[128 = 0]

123, 113, 213, 163, 101, 170, 49, 136, 93, 179, 230, 142, 167, 136, 74, 210, 125, 196, 85, 108, 76, 121, 105, 103, 156, 208, 130, 120, 145, 99, 108, 56, 144, 161 : S/PG
114, 100, 179, 134, 151, 124, 100, 126, 120, 133, 155, 96, 144, 169, 113, 151, 121, 148, 99, 130, 84, 96, 109, 152, 151, 70, 125, 128, 131, 141, 106, 113, 138, 153 : N/Ld
127, 119, 140, 141, 94, 126, 73, 141, 119, 147, 146, 83, 132, 147, 129, 173, 98, 135, 105, 117, 71, 119, 120, 124, 143, 171, 136, 137, 138, 145, 126, 129, 134, 155 : F/LP
95, 99, 183, 132, 146, 139, 75, 174, 109, 129, 190, 102, 163, 123, 104, 179, 108, 195, 92, 124, 64, 85, 104, 161, 135, 22, 125, 116, 138, 175, 110, 121, 133, 215 : N/Dh
133, 91, 167, 133, 151, 118, 117, 176, 134, 131, 172, 123, 154, 123, 110, 143, 123, 156, 143, 133, 116, 91, 105, 159, 124, 87, 130, 109, 136, 156, 142, 103, 149, 161 : H/HT
128, 124, 162, 155, 125, 153, 95, 116, 131, 145, 186, 199, 142, 144, 92, 155, 146, 156, 107, 111, 136, 149, 121, 102, 139, 152, 129, 127, 135, 110, 115, 93, 130, 141 : S/PG
121, 127, 174, 150, 131, 143, 93, 108, 121, 146, 168, 150, 135, 179, 93, 156, 137, 151, 90, 120, 104, 142, 131, 116, 150, 138, 129, 137, 130, 113, 104, 100, 135, 140 : S/Tr
146, 89, 169, 125, 132, 125, 94, 140, 131, 142, 178, 79, 120, 127, 119, 133, 126, 169, 150, 112, 120, 105, 105, 132, 127, 157, 134, 107, 145, 144, 140, 92, 143, 120 : H/HT
120, 125, 152, 148, 115, 159, 75, 129, 109, 149, 200, 179, 149, 119, 86, 174, 143, 177, 93, 113, 97, 138, 121, 100, 143, 154, 127, 112, 136, 130, 106, 90, 128, 169 : S/PG
120, 99, 194, 144, 126, 133, 96, 159, 109, 160, 170, 77, 136, 143, 105, 182, 109, 186, 124, 130, 73, 84, 110, 147, 142, 163, 133, 120, 144, 118, 128, 85, 161, 150 : H/HM
116, 102, 175, 140, 120, 133, 81, 153, 119, 150, 160, 87, 147, 151, 114, 167, 106, 161, 97, 127, 77, 93, 111, 150, 150, 122, 129, 132, 138, 139, 116, 110, 141, 160 : N/Ld
118, 111, 185, 149, 129, 138, 99, 141, 117, 147, 186, 164, 160, 142, 89, 180, 128, 161, 100, 95, 99, 126, 126, 126, 141, 106, 129, 131, 131, 122, 111, 94, 143, 166 : S/Tr

119, 167, 135, 118, 136, 154, 123, 106, 149, 94, 146, 131, 120, 94, 136, 141, 90, 130, 156, 106, 142, 97, 131, 152, 143, 129, 128, 116, 133, 116, 126, 126, 95, 154 : BM/C
124, 145, 142, 105, 104, 91, 121, 131, 104, 122, 137, 126, 133, 106, 131, 154, 163, 139, 143, 126, 145, 110, 154, 127, 133, 140, 147, 126, 128, 129, 124, 99, 122, 135 : BM/U
147, 133, 141, 128, 102, 137, 143, 121, 145, 102, 143, 125, 124, 116, 130, 126, 184, 94, 153, 99, 130, 126, 138, 117, 107, 129, 157, 148, 130, 127, 120, 126, 117, 136 : NM/V
134, 146, 135, 108, 129, 135, 130, 119, 134, 123, 145, 120, 113, 119, 140, 143, 157, 148, 197, 102, 156, 130, 151, 109, 98, 105, 136, 129, 134, 135, 82, 140, 37, 132 : Nc/D
147, 160, 131, 117, 126, 163, 139, 90, 178, 124, 150, 107, 112, 97, 147, 149, 89, 130, 180, 111, 170, 136, 108, 97, 83, 98, 129, 123, 125, 117, 98, 144, 79, 125 : Nc/B
124, 148, 105, 112, 161, 159, 56, 115, 100, 131, 125, 93, 143, 127, 113, 160, 133, 101, 131, 143, 160, 153, 149, 127, 147, 115, 133, 126, 136, 124, 177, 120, 116, 112 : QR/M
142, 148, 116, 102, 165, 158, 85, 117, 125, 110, 126, 121, 127, 133, 116, 154, 108, 125, 130, 126, 156, 154, 116, 147, 130, 91, 134, 129, 111, 118, 167, 111, 154, 118 : QR/M
130, 127, 135, 109, 169, 131, 99, 117, 138, 119, 115, 95, 134, 123, 127, 142, 180, 80, 149, 129, 121, 125, 140, 124, 117, 117, 160, 131, 137, 131, 143, 83, 99, 127 : NM/V
132, 168, 130, 116, 116, 150, 134, 112, 162, 113, 134, 121, 124, 116, 135, 148, 139, 106, 156, 112, 143, 132, 131, 113, 108, 94, 146, 123, 124, 133, 129, 92, 113, 141 : NM/T
121, 169, 122, 114, 137, 152, 84, 94, 159, 106, 139, 98, 129, 92, 154, 171, 118, 111, 165, 107, 178, 126, 143, 119, 119, 108, 150, 133, 132, 115, 133, 131, 91, 144 : Nc/B
132, 143, 120, 106, 177, 141, 108, 112, 134, 104, 107, 111, 134, 110, 130, 137, 112, 126, 128, 125, 147, 150, 145, 127, 129, 91, 133, 133, 144, 136, 150, 100, 134, 131 : QR/A
135, 138, 134, 117, 136, 127, 92, 110, 123, 88, 127, 139, 138, 121, 135, 147, 162, 89, 149, 127, 119, 138, 131, 120, 127, 110, 156, 140, 133, 134, 142, 95, 101, 140 : NM/V
174, 151, 142, 83, 201, 124, 95, 114, 118, 100, 149, 123, 131, 131, 146, 129, 115, 125, 130, 123, 137, 146, 128, 126, 132, 86, 139, 134, 120, 121, 148, 108, 137, 139 : QR/A
139, 156, 147, 128, 128, 161, 107, 115, 151, 120, 150, 131, 125, 100, 130, 143, 133, 120, 163, 119, 149, 123, 136, 116, 112, 101, 160, 124, 135, 133, 115, 138, 84, 133 : Nc/B
120, 150, 143, 116, 113, 146, 114, 131, 135, 106, 129, 129, 135, 84, 143, 153, 163, 115, 159, 132, 145, 106, 140, 130, 139, 130, 119, 135, 127, 130, 127, 94, 117, 142 : BM/P
123, 140, 123, 121, 161, 131, 97, 142, 114, 137, 116, 124, 140, 128, 117, 150, 114, 117, 113, 135, 148, 154, 147, 151, 131, 96, 139, 125, 132, 125, 166, 97, 144, 114 : QR/Z
136, 123, 136, 128, 115, 130, 147, 114, 154, 118, 141, 125, 130, 111, 130, 126, 193, 88, 152, 111, 113, 115, 139, 122, 119, 109, 153, 132, 133, 119, 119, 94, 103, 135 : NM/E
134, 169, 124, 125, 140, 164, 72, 107, 157, 116, 148, 106, 130, 110, 130, 149, 126, 121, 156, 113, 151, 135, 140, 128, 117, 137, 147, 122, 129, 104, 129, 145, 79, 126 : Nc/B
112, 146, 129, 121, 115, 148, 133, 126, 134, 142, 124, 135, 116, 114, 121, 155, 153, 118, 143, 130, 143, 123, 136, 133, 135, 105, 142, 142, 118, 132, 139, 66, 140, 138 : NM/T
145, 152, 160, 110, 114, 148, 122, 124, 144, 128, 148, 109, 122, 118, 133, 147, 127, 112, 162, 141, 149, 129, 142, 121, 110, 131, 167, 134, 134, 125, 119, 166, 80, 130 : Nc/W
123, 149, 127, 114, 124, 131, 114, 124, 112, 113, 135, 134, 132, 110, 138, 147, 176, 124, 137, 125, 134, 93, 133, 133, 146, 155, 133, 132, 133, 122, 130, 106, 116, 129 : BM/C
129, 147, 130, 96, 187, 132, 94, 122, 116, 117, 113, 122, 133, 131, 136, 139, 103, 128, 139, 120, 149, 158, 139, 125, 144, 86, 135, 136, 123, 136, 144, 104, 150, 140 : QR/A
120, 147, 153, 108, 95, 145, 123, 133, 121, 115, 133, 140, 131, 102, 135, 144, 151, 152, 145, 122, 147, 93, 134, 115, 142, 122, 135, 131, 107, 136, 123, 77, 127, 159 : BM/P
125, 141, 133, 121, 124, 133, 112, 128, 130, 104, 126, 133, 149, 127, 124, 146, 168, 106, 140, 132, 129, 126, 135, 135, 138, 119, 134, 137, 130, 132, 142, 86, 133, 149 : NM/T
121, 145, 124, 121, 136, 144, 92, 112, 124, 99, 119, 126, 128, 105, 139, 151, 182, 100, 142, 134, 137, 122, 143, 131, 144, 117, 147, 131, 116, 126, 138, 76, 109, 152 : NM/T
113, 156, 130, 123, 111, 131, 105, 146, 110, 132, 134, 130, 108, 97, 137, 166, 179, 103, 141, 139, 140, 104, 134, 142, 132, 146, 118, 132, 138, 164, 114, 27, 122, 132 : NM/T
132, 143, 144, 116, 142, 138, 105, 126, 130, 139, 128, 111, 122, 120, 125, 156, 115, 114, 142, 126, 108, 156, 147, 138, 115, 120, 140, 122, 132, 130, 126, 113, 101, 120 : Nc/W
139, 150, 106, 111, 163, 159, 107, 108, 138, 121, 126, 111, 87, 130, 124, 140, 100, 115, 127, 126, 152, 148, 114, 133, 126, 91, 115, 126, 137, 124, 153, 101, 129, 107 : QR/M
135, 157, 106, 106, 180, 158, 96, 106, 118, 89, 121, 124, 129, 161, 138, 142, 120, 117, 123, 133, 75, 146, 140, 142, 147, 79, 162, 142, 103, 132, 178, 74, 135, 136 : QR/A
114, 153, 134, 105, 108, 148, 131, 126, 140, 122, 124, 137, 125, 105, 114, 160, 145, 118, 145, 132, 146, 118, 142, 133, 135, 117, 126, 134, 122, 137, 132, 90, 133, 140 : BM/P
123, 117, 123, 130, 118, 131, 78, 110, 107, 105, 125, 121, 131, 117, 137, 156, 186, 73, 145, 141, 113, 133, 154, 134, 116, 136, 163, 138, 141, 121, 133, 87, 123, 128 : NM/V
141, 140, 141, 114, 121, 134, 111, 124, 135, 119, 157, 111, 130, 116, 130, 137, 108, 118, 145, 121, 154, 143, 139, 122, 118, 133, 149, 156, 140, 122, 125, 157, 98, 103 : Nc/W
159, 149, 136, 115, 160, 136, 131, 122, 136, 116, 140, 112, 126, 127, 135, 130, 150, 121, 144, 120, 107, 142, 151, 127, 126, 125, 138, 118, 142, 124, 116, 162, 102, 129 : Nc/D
134, 141, 146, 120, 126, 111, 97, 125, 129, 98, 122, 125, 147, 118, 140, 147, 173, 97, 154, 122, 134, 129, 144, 128, 123, 127, 171, 138, 135, 116, 140, 109, 99, 139 : NM/E
113, 146, 152, 120, 111, 151, 113, 127, 133, 111, 132, 128, 129, 104, 148, 151, 161, 124, 145, 117, 133, 115, 136, 121, 139, 134, 133, 141, 109, 142, 132, 95, 128, 159 : BM/P
130, 159, 116, 107, 166, 163, 95, 114, 130, 117, 131, 118, 117, 108, 125, 162, 111, 127, 117, 128, 182, 149, 133, 135, 113, 98, 126, 136, 129, 137, 148, 89, 122, 123 : QR/Z
123, 144, 145, 109, 148, 146, 139, 128, 140, 125, 137, 124, 125, 115, 119, 143, 162, 142, 158, 118, 120, 108, 144, 131, 138, 119, 132, 128, 109, 137, 114, 111, 141, 145 : BM/U
116, 149, 135, 110, 134, 125, 116, 128, 129, 82, 125, 130, 132, 116, 145, 142, 160, 129, 149, 119, 134, 116, 142, 104, 143, 121, 104, 129, 103, 146, 126, 96, 121, 158 : BM/C
138, 158, 140, 118, 120, 146, 128, 121, 160, 117, 147, 112, 131, 98, 142, 149, 158, 119, 155, 113, 152, 132, 140, 111, 123, 134, 130, 118, 129, 116, 111, 153, 83, 133 : Nc/B
137, 146, 130, 118, 129, 149, 103, 106, 148, 101, 130, 74, 115, 107, 137, 137, 203, 82, 163, 114, 127, 134, 139, 123, 114, 108, 164, 146, 133, 125, 132, 113, 99, 147 : NM/E

131, 158, 123, 147, 94, 163, 147, 122, 83, 97, 130, 114, 115, 138, 126, 124, 55, 105, 125, 130, 109, 136, 115, 93, 114, 132, 110, 117, 95, 147, 135, 146, 127, 152 : R/(75)
125, 158, 115, 147, 103, 146, 144, 134, 110, 118, 116, 83, 139, 171, 122, 132, 84, 94, 107, 115, 144, 126, 108, 104, 120, 159, 121, 96, 90, 142, 144, 168, 137, 139 : J/(72)
139, 148, 141, 146, 107, 139, 142, 131, 69, 123, 139, 106, 113, 132, 116, 115, 73, 95, 124, 143, 145, 129, 118, 140, 124, 136, 133, 144, 119, 105, 112, 135, 135, 130 : R/(75)
129, 150, 116, 132, 123, 129, 140, 121, 90, 128, 152, 123, 111, 107, 132, 111, 117, 131, 136, 134, 123, 128, 129, 119, 117, 132, 118, 131, 134, 136, 135, 145, 126, 112 : R/(74)
118, 154, 125, 132, 105, 145, 151, 156, 144, 142, 118, 105, 148, 178, 121, 141, 123, 101, 113, 123, 123, 128, 115, 108, 124, 150, 113, 69, 97, 146, 148, 174, 137, 142 : J/(82)
126, 149, 126, 134, 105, 161, 138, 137, 135, 106, 127, 110, 125, 161, 104, 126, 100, 105, 122, 129, 137, 137, 136, 133, 139, 133, 108, 99, 101, 116, 115, 146, 135, 144 : J/(72)
138, 158, 152, 156, 106, 119, 135, 101, 47, 123, 139, 123, 113, 122, 138, 114, 93, 111, 149, 146, 131, 144, 128, 112, 119, 134, 105, 145, 111, 139, 127, 136, 121, 127 : R/(74)
132, 164, 124, 144, 111, 133, 145, 98, 47, 112, 122, 108, 112, 124, 125, 114, 107, 91, 138, 118, 136, 148, 143, 110, 120, 106, 117, 137, 83, 168, 103, 151, 126, 133 : R/(74)
133, 149, 125, 150, 98, 145, 155, 106, 121, 89, 138, 109, 106, 122, 135, 113, 85, 92, 105, 136, 122, 134, 131, 106, 102, 133, 120, 131, 171, 126, 127, 165, 123, 122 : R/(77)
125, 166, 119, 149, 110, 132, 201, 117, 97, 96, 128, 92, 126, 131, 131, 117, 82, 106, 129, 129, 127, 126, 101, 104, 128, 119, 136, 131, 114, 122, 126, 174, 99, 125 : R/(77)
130, 144, 116, 149, 109, 127, 128, 116, 82, 111, 133, 117, 125, 122, 146, 113, 84, 105, 130, 128, 129, 132, 114, 107, 112, 125, 120, 142, 123, 154, 122, 134, 120, 119 : R/(77)
132, 135, 121, 129, 111, 146, 86, 112, 104, 110, 143, 128, 119, 153, 129, 113, 94, 123, 141, 128, 124, 134, 118, 112, 129, 137, 126, 141, 119, 139, 129, 143, 133, 118 : R/(77)
124, 155, 118, 153, 103, 138, 135, 98, 94, 124, 114, 119, 122, 129, 133, 114, 109, 110, 137, 136, 129, 140, 123, 107, 116, 129, 117, 122, 117, 160, 122, 161, 120, 129 : R/(74)
134, 144, 123, 104, 108, 136, 129, 126, 80, 134, 122, 110, 138, 150, 117, 124, 124, 119, 127, 135, 110, 141, 118, 120, 106, 141, 109, 95, 87, 157, 132, 146, 109, 130 : J/(82)
128, 154, 129, 136, 104, 139, 143, 104, 51, 113, 135, 105, 126, 136, 137, 107, 104, 105, 133, 131, 142, 144, 139, 130, 119, 133, 118, 142, 100, 143, 118, 138, 142, 129 : R/(74)
132, 148, 119, 126, 106, 149, 131, 143, 90, 129, 110, 93, 154, 170, 120, 130, 117, 131, 115, 126, 132, 133, 107, 112, 122, 140, 117, 87, 90, 144, 120, 163, 132, 143 : J/(82)
129, 155, 124, 135, 109, 134, 146, 89, 96, 109, 129, 129, 102, 117, 146, 115, 96, 107, 143, 123, 127, 130, 138, 113, 128, 137, 130, 147, 138, 158, 124, 157, 130, 130 : R/(77)
136, 155, 121, 165, 125, 130, 143, 117, 47, 131, 124, 131, 122, 139, 120, 100, 86, 104, 137, 156, 129, 142, 127, 106, 119, 139, 113, 160, 130, 144, 121, 89, 124, 118 : R/(74)
141, 144, 124, 155, 98, 134, 146, 96, 47, 175, 138, 111, 118, 132, 136, 111, 107, 117, 139, 126, 143, 140, 129, 114, 112, 165, 121, 136, 118, 119, 127, 143, 113, 110 : R/(74)
127, 147, 120, 154, 100, 132, 134, 109, 60, 121, 124, 110, 119, 132, 149, 113, 96, 108, 131, 133, 144, 153, 105, 119, 119, 121, 118, 118, 114, 150, 118, 153, 131, 135 : R/(77)
130, 157, 157, 132, 102, 156, 148, 116, 131, 124, 127, 124, 107, 130, 141, 111, 102, 118, 91, 140, 130, 130, 122, 116, 121, 151, 111, 110, 136, 120, 142, 145, 129, 116 : R/(74)
133, 142, 129, 132, 155, 131, 126, 135, 63, 129, 128, 93, 144, 163, 105, 133, 97, 118, 123, 111, 150, 147, 126, 106, 124, 141, 118, 105, 75, 128, 105, 142, 118, 138 : J/(87)
127, 160, 115, 134, 112, 162, 146, 118, 124, 103, 142, 126, 107, 131, 131, 117, 77, 85, 121, 126, 136, 127, 131, 115, 125, 129, 134, 135, 131, 104, 131, 156, 143, 115 : R/(75)
150, 155, 123, 105, 109, 161, 129, 135, 121, 115, 120, 84, 142, 146, 126, 129, 111, 111, 128, 128, 136, 124, 125, 114, 138, 142, 119, 87, 95, 118, 139, 144, 129, 127 : J/(87)
127, 146, 118, 162, 108, 138, 143, 115, 65, 99, 147, 132, 86, 119, 137, 110, 89, 99, 137, 135, 123, 138, 117, 117, 119, 133, 116, 141, 144, 106, 128, 158, 127, 124 : R/(74)
137, 147, 120, 144, 113, 146, 137, 123, 73, 111, 142, 124, 99, 115, 136, 115, 95, 118, 144, 132, 87, 141, 130, 113, 128, 140, 112, 131, 120, 143, 133, 131, 125, 133 : R/(74)
134, 166, 131, 145, 101, 116, 156, 108, 84, 138, 128, 104, 109, 136, 132, 114, 77, 112, 126, 153, 136, 132, 120, 116, 122, 142, 150, 140, 121, 131, 128, 122, 118, 122 : R/(75)
122, 149, 128, 115, 124, 154, 153, 135, 172, 114, 103, 116, 121, 137, 120, 129, 109, 116, 121, 133, 125, 131, 136, 111, 127, 144, 111, 96, 124, 119, 141, 156, 133, 139 : J/(72)
134, 155, 125, 128, 100, 127, 141, 134, 82, 128, 126, 86, 135, 158, 119, 128, 114, 109, 138, 144, 127, 139, 118, 114, 112, 123, 108, 79, 101, 139, 133, 169, 115, 131 : J/(82)
127, 124, 122, 149, 109, 135, 147, 116, 97, 112, 118, 104, 122, 134, 129, 121, 91, 112, 125, 133, 116, 133, 118, 116, 121, 124, 131, 146, 122, 147, 131, 152, 133, 138 : R/(77)
130, 156, 130, 147, 110, 155, 153, 133, 106, 113, 135, 121, 108, 130, 127, 90, 107, 91, 122, 130, 130, 151, 112, 109, 108, 141, 122, 108, 129, 95, 135, 146, 130, 146 : R/(74)
98, 123, 131, 142, 105, 150, 148, 123, 134, 101, 133, 120, 102, 118, 119, 93, 87, 103, 126, 120, 128, 127, 118, 123, 117, 134, 127, 123, 130, 119, 155, 146, 121, 123 : R/(77)
131, 155, 125, 129, 96, 127, 143, 130, 52, 138, 135, 114, 122, 125, 132, 131, 95, 121, 134, 131, 134, 131, 130, 125, 125, 152, 116, 143, 131, 141, 138, 127, 130, 119 : R/(74)
127, 153, 135, 102, 107, 136, 142, 125, 121, 110, 120, 108, 124, 144, 130, 126, 96, 98, 150, 136, 150, 133, 136, 96, 123, 130, 106, 99, 143, 151, 135, 171, 114, 124 : J/(72)
119, 150, 131, 141, 92, 158, 137, 173, 104, 117, 114, 96, 145, 157, 133, 127, 123, 119, 117, 128, 125, 129, 99, 97, 119, 142, 100, 83, 100, 138, 138, 173, 132, 142 : J/(82)
128, 156, 121, 158, 102, 148, 139, 120, 82, 105, 132, 102, 116, 125, 137, 114, 75, 104, 125, 133, 136, 137, 102, 109, 130, 132, 124, 141, 123, 122, 116, 156, 152, 115 : R/(75)
128, 152, 127, 115, 100, 157, 138, 133, 124, 100, 118, 104, 149, 158, 112, 128, 106, 132, 132, 132, 121, 129, 148, 126, 125, 140, 109, 87, 100, 123, 131, 160, 130, 147 : J/(87)

102, 142, 126, 121, 124, 137, 133, 120, 128, 110, 126, 127, 129, 141, 143, 121, 119, 138, 139, 130, 156, 123, 111, 132, 128, 120, 131, 132, 111, 97, 98, 101, 103, 130 : RP/HS
124, 122, 157, 97, 137, 127, 129, 121, 135, 110, 145, 112, 115, 106, 111, 124, 121, 139, 121, 134, 166, 108, 78, 124, 126, 118, 148, 135, 113, 101, 140, 129, 115, 134 : SR/ZT
109, 155, 77, 144, 126, 146, 126, 111, 106, 134, 106, 164, 121, 130, 121, 132, 119, 124, 115, 114, 164, 137, 122, 120, 118, 116, 120, 132, 137, 136, 117, 136, 170, 140 : RP/MG
132, 118, 72, 144, 148, 116, 119, 114, 134, 116, 105, 128, 110, 101, 97, 134, 121, 117, 109, 125, 167, 117, 119, 133, 123, 107, 140, 137, 111, 124, 130, 127, 129, 140 : SR/Gg
117, 119, 158, 93, 146, 132, 134, 128, 128, 90, 157, 107, 127, 122, 92, 133, 114, 155, 144, 128, 183, 105, 101, 106, 124, 114, 144, 136, 95, 104, 142, 103, 73, 132 : SR/Gg
